Here is a tiny trained network, its code and every weight. The questions are about switching its units off for an input and a class, where a switched-off unit gives its printed mean instead of its output.

import numpy as np


def w(rows, s, z=0):
    codes = np.array(rows[::2]) - 128.0
    scale = np.full(codes.shape[1], s)
    scale[-1] = z or s
    return codes * scale


def norm(h):
    return h / np.sqrt((h * h).mean(-1, keepdims=True) + 1e-5)


def f(y):
    return np.maximum(y, 0)


def log_softmax(a):
    a = a - a.max(-1, keepdims=True)
    return a - np.log(np.exp(a).sum(-1, keepdims=True))


def net(x, mask):
    res = np.array(x, float).reshape(1, 3) / 4 @ E
    u = 0
    for l in range(4):
        y = f(norm(res) @ A[l][:, :-1].T + A[l][:, -1])
        res = res + np.where(mask[u : u + 6], y, B[l][:, -1]) @ B[l][:, :-1]
        u += 6
    return log_softmax(norm(res)[-1] @ U[:, :-1].T + U[:, -1])


A, B = {}, {}
E = w([
[169,200,222,223,242,254,175,144,96,166,60],'x0',
[8,122,93,50,246,123,165,71,197,65,97],'x1',
[204,212,118,13,156,79,218,192,54,116,168],'x2',
],0.0085)
A[0] = w([
[130,52,146,130,76,139,64,189,82,196,144,170],'L0N1',
[108,60,65,119,106,120,82,232,197,220,105,14],'L0N2',
[119,183,161,156,232,176,77,111,108,166,123,235],'L0N3',
[95,91,78,94,141,88,134,123,192,99,143,161],'L0N4',
[139,143,148,111,60,146,2,193,111,85,88,7],'L0N5',
[135,169,188,78,95,52,172,154,145,115,137,130],'L0N6',
],0.0067,0.002)
B[0] = w([
[113,117,100,230,91,83,124,77,81,156,120,237],'L0N1',
[136,126,89,52,178,188,150,132,71,176,175,187],'L0N2',
[111,98,74,89,94,43,112,173,102,199,85,248],'L0N3',
[217,135,85,180,167,163,62,145,126,124,2,254],'L0N4',
[124,158,153,176,203,155,206,111,115,63,191,182],'L0N5',
[82,117,132,149,133,207,165,181,80,129,139,217],'L0N6',
],0.0091,0.0056)
A[1] = w([
[153,189,163,70,141,119,213,136,128,31,155,68],'L1N1',
[106,188,171,98,179,71,158,75,208,44,61,107],'L1N2',
[58,154,71,138,215,151,128,55,255,186,170,99],'L1N3',
[169,52,77,67,46,80,29,115,135,92,213,183],'L1N4',
[179,111,184,178,28,200,55,129,194,156,169,174],'L1N5',
[119,79,128,182,150,171,92,60,253,111,92,4],'L1N6',
],0.0079,0.0017)
B[1] = w([
[60,139,202,100,25,173,49,146,63,61,49,200],'L1N1',
[179,161,133,158,63,92,196,115,236,166,255,205],'L1N2',
[200,188,147,114,72,93,209,113,101,106,135,220],'L1N3',
[106,232,88,126,234,137,145,104,144,149,89,255],'L1N4',
[141,199,191,5,81,108,226,87,126,86,136,217],'L1N5',
[61,151,179,69,111,191,179,189,8,95,155,250],'L1N6',
],0.0081,0.0052)
A[2] = w([
[135,204,138,155,151,233,156,155,46,104,114,186],'L2N1',
[121,104,110,99,84,159,197,132,252,150,184,47],'L2N2',
[130,37,156,178,187,210,107,146,75,78,128,2],'L2N3',
[90,160,90,52,98,175,178,137,180,112,80,152],'L2N4',
[1,80,136,174,75,169,99,60,100,156,140,187],'L2N5',
[141,99,249,150,192,174,157,124,144,187,94,105],'L2N6',
],0.0079,0.0013)
B[2] = w([
[106,45,107,122,95,108,78,129,186,89,165,253],'L2N1',
[181,211,153,133,61,79,160,107,138,168,195,142],'L2N2',
[162,140,137,138,105,28,66,137,168,183,130,137],'L2N3',
[184,125,180,204,92,134,100,100,98,151,188,201],'L2N4',
[97,97,133,1,113,94,104,233,161,79,155,163],'L2N5',
[96,235,96,129,183,205,152,133,127,122,128,160],'L2N6',
],0.0097,0.013)
A[3] = w([
[134,127,136,205,226,205,164,189,185,182,104,25],'L3N1',
[140,62,142,105,145,32,95,141,157,208,144,128],'L3N2',
[132,133,106,78,104,105,111,92,58,92,170,46],'L3N3',
[122,202,19,148,182,204,114,94,150,178,105,251],'L3N4',
[221,103,135,97,128,182,160,171,41,78,101,136],'L3N5',
[184,136,145,187,70,110,255,60,111,153,236,151],'L3N6',
],0.0078,0.0015)
B[3] = w([
[160,165,52,117,224,112,152,145,94,45,55,161],'L3N1',
[181,23,132,155,118,3,102,70,183,105,184,144],'L3N2',
[72,187,133,90,155,173,151,172,119,182,48,216],'L3N3',
[125,96,33,149,179,137,171,125,124,103,2,187],'L3N4',
[55,99,129,78,88,162,150,68,193,84,158,189],'L3N5',
[217,171,183,215,144,135,121,97,200,114,152,254],'L3N6',
],0.0099,0.0094)
U = w([
[166,234,202,235,66,150,167,74,203,104,216,191],'0',
[18,124,168,15,48,173,119,208,132,70,173,182],'1',
[111,174,11,135,236,155,167,134,129,98,29,159],'2',
[132,2,128,189,121,24,78,138,196,147,173,123],'3',
[98,100,201,123,158,176,122,28,90,208,129,3],'4',
[62,121,218,133,194,149,94,63,78,186,150,34],'5',
],0.0093,0.0036)

Each question gives the input, the list of numbers given to net, and the class t.
The units are the neurons (one row each of A and B). Each row of codes is followed by its name. A weight is (code - 128) times the scale printed after its matrix; where a second scale follows, it is the last column's (A, B and U).
mask holds one flag per neuron, layer by layer. A switched-off neuron (its flag False) gives its mean, the last column of its row in B, instead of its output. The means were averaged over made-up inputs and are rounded, as every weight is.
A unit's drop is (log p(t) with every unit on - log p(t) with that unit switched off) / (log p(t) with every unit on - log p(t) with every unit switched off).
The circuit of an input: a set's keep is (log p(t) with only the set's units on - log p(t) with every unit switched off) / (log p(t) with every unit on - log p(t) with every unit switched off). Starting from the 12 units with the biggest drops (on a tie, the unit counted first), units are removed one at a time, each time the one whose removal leaves the highest keep (on an exact tie, the one counted first), for as long as the keep stays at least 0.8.
units of the circuit, in order: the units of the circuit, biggest drop first
unit that matters most: the unit with the biggest drop
top k neurons: the k neurons with the biggest drops, biggest first
top k neurons in layer l: the k neurons of layer l with the biggest drops, biggest first
input [4,4,0], class 0: top 2 neurons -> L0N4, L0N6
input [-2,8,7], class 0: units of the circuit, in order -> L1N2, L2N4
input [-6,-5,-1], class 2: top 2 neurons -> L1N4, L2N4
input [-1,8,-1], class 0: units of the circuit, in order -> L1N2
input [1,-1,3], class 3: top 2 neurons in layer 2 -> L2N1, L2N3
input [8,-7,-3], class 2: units of the circuit, in order -> L2N4, L3N1
input [-4,0,-4], class 1: top 2 neurons -> L1N6, L0N4
input [-3,0,-1], class 3: units of the circuit, in order -> L3N2, L2N6
input [6,1,6], class 1: top 3 neurons -> L0N4, L1N1, L1N4
input [-3,4,-4], class 0: top 2 neurons -> L2N4, L0N1
input [1,0,-3], class 3: top 2 neurons -> L0N3, L3N2
input [5,-5,6], class 1: top 2 neurons in layer 3 -> L3N6, L3N5
input [-5,-4,-7], class 1: top 3 neurons -> L0N1, L2N5, L1N5
input [6,-3,-7], class 1: top neuron -> L2N5
input [-7,5,0], class 2: top 2 neurons -> L0N4, L1N4
input [0,3,2], class 3: top 3 neurons -> L2N6, L1N4, L0N6
input [5,-3,3], class 2: top 2 neurons -> L2N6, L1N6
input [2,8,-6], class 0: top 2 neurons -> L1N2, L1N3
input [-8,-8,-2], class 0: units of the circuit, in order -> L3N6, L0N5
input [-3,3,-8], class 1: unit that matters most -> L1N6
input [-1,-4,5], class 1: top 3 neurons in layer 1 -> L1N2, L1N1, L1N3
input [-7,0,6], class 2: top 3 neurons in layer 1 -> L1N4, L1N6, L1N5
input [-1,-3,-1], class 3: top 4 neurons in layer 1 -> L1N3, L1N2, L1N4, L1N5
